Group and class of each row:
[ -3   0  29   1  -2  -7   9  -7  -5   1  -1 -17  -5   4  -6   3  10   6
 -10   9   1  -6   0  -2   2  -4  -8 -17   2   7  -1   5   3   5   0   8
  -6  -3 -17   5  -8  -8 -14 -17 -10  -2]	hl:<63>
[ -8  -3  15  10  -2  -5   2 -11  -2   3  -1 -23  -3   1  10   4  24   5
  -5   4 -10  -3   5  -2   3 -10  -7  -9   2   6   0   5  -2  -2   2 -10
  -1  -1  -9   4 -13  -2 -14  -6  -6  -5]	Zg:<48>
[ -3  -2   6  -1  -8 -11  -1 -14  -6   2   3 -23  -8   1  11   5  11  23
  -8  14 -11  -1  10  -8   1  -4   0 -23  -1   8  -4   3  -1  -4   8   4
  -5   0  -9   5 -12   0 -24 -13  -3  -3]	hl:<63>
[ -9  -4  32   5   6  -7  -1 -13  -2   1   7   4  -7   6  -1  -6  -2   4
 -17   4   5   5   1   5   6 -12 -10 -23 -13  13  -2   3  -1   5  -3   7
  -6  -2 -22  11 -12 -16  -9 -22 -10  -3]	hl:<42>
[  4   2  26 -11   4  -5  10  14   1   5   7 -42  -6   3   0   6   8   8
 -10  -3  25 -14 -18  13   5  -5  -2   6  26  -6  15   0   4  15  -6   2
 -16 -13 -27   0   0  -5 -21  -2 -10  -1]	hl:<42>
[ -9   1  14  -3  -5  -1   1 -16  -4   2  -2 -39  -5   3  13  13  19   3
  -6  10 -10  -5   5  -5   2  -5  -7 -12   1   5   6   2  -3  -7   3  -3
   0  -5  -3   6  -9   1 -24 -13  -2  -8]	Zg:<65>
[ -8   1  13   8  -2  -6  -2 -27  -8   0   1 -36  -5  13  13   0  17   3
 -11   8 -18  -6   4 -10   7 -11   1 -29   7  11  -1  -1  -4  -2   5   6
  -6 -10  -9   2  -8  -4 -31 -18  -3  -6]	hz:<64>
[-15   5  26  -7  -4  -7   1 -15  -6   3   2 -42  -9   6  19  14  27   5
  -9  12  -1 -11   1  -2   0  -8  -6 -15  12  11   8   3   1  -5   2   3
  -6  -8 -12   6 -13   2 -34 -15  -3  -8]	Zg:<65>
[ -1   0  23  -2   0  -8   4  -6  -3   2   4 -23  -3   1   4   4  13   2
 -10   3  -3  -3   0  -1   6  -7  -2 -12   8   3   2   2   2   6   1   6
  -9  -7 -19   5 -10  -3 -15  -9  -5  -2]	hz:<58>
[ -9  -1   4   7  -4   2   1 -21  -6   1  -3 -38  -3   0   5   7  10  -1
  -6   8 -17  -2   6  -5   2  -5   0 -22   2   6  -3  -1  -2 -12   9  -4
  -1  -2   1   0  -8   1 -25 -13   1  -8]	Zg:<65>
[  3   3  14  -4  -1  -2   4  -3   1   3   1 -41  -5   3  12   8  13   3
  -8   3   8  -4  -8   3   2  -6  -1  -3  13   1   9  -3  -3   0  -8  -5
  -5  -8  -7  -2  -3  -3 -29  -6  -3  -1]	Zg:<61>
[ -4  -3  38   8  -2  -9   8 -12  -5   4   3 -14  -9   6   3   1  14   7
 -18  14   4   0   3   7   2 -17  -6 -21  -8  10  -3   5   1  13   1   0
 -13  -2 -20   9 -12  -6 -24 -15 -11   0]	hl:<59>
[ -4   3   9  -2   3  -7  -3 -14  -2   4   6 -29   3   3   8   6   1  -3
 -10   3  -4  -2   0  -5   4  -7  -1 -16  10   6  -2   0   1   0   1   1
  -7  -5  -7   0 -11  -5 -19 -11  -3  -2]	hz:<64>
[ -4  -1  17   4  -3 -11   0 -12  -6   1   4 -11  -8  12   2   0  10   5
  -9   8 -14   0   1  -4   4  -9   0 -14  -9   7  -3   6   2   5  -1   7
  -7  -5 -14   8 -11  -7 -17 -16 -11  -2]	hz:<58>
[ -6  -9   5  11   5  -3   0  -8  -3  -3  -3 -11  -1   1  -2   2   6   2
  -3  -1 -13  -1   5  -2   5  -1  -2 -16   0   6  -4   1  -2  -2   7   4
  -3   0 -13   2  -4  -5  -2 -11  -4  -2]	hz:<46>
[  4   6   7 -13  -2  -6   3  -7  -4   3   1 -31  -5  -5   5  10  11  -1
  -5  12   9  -8  -7 -11   0  -3   2 -12  11  -2   3   0  -2   1   5   6
  -6  -6  -4  -4  -8   6 -16  -4   0  -1]	hl:<63>
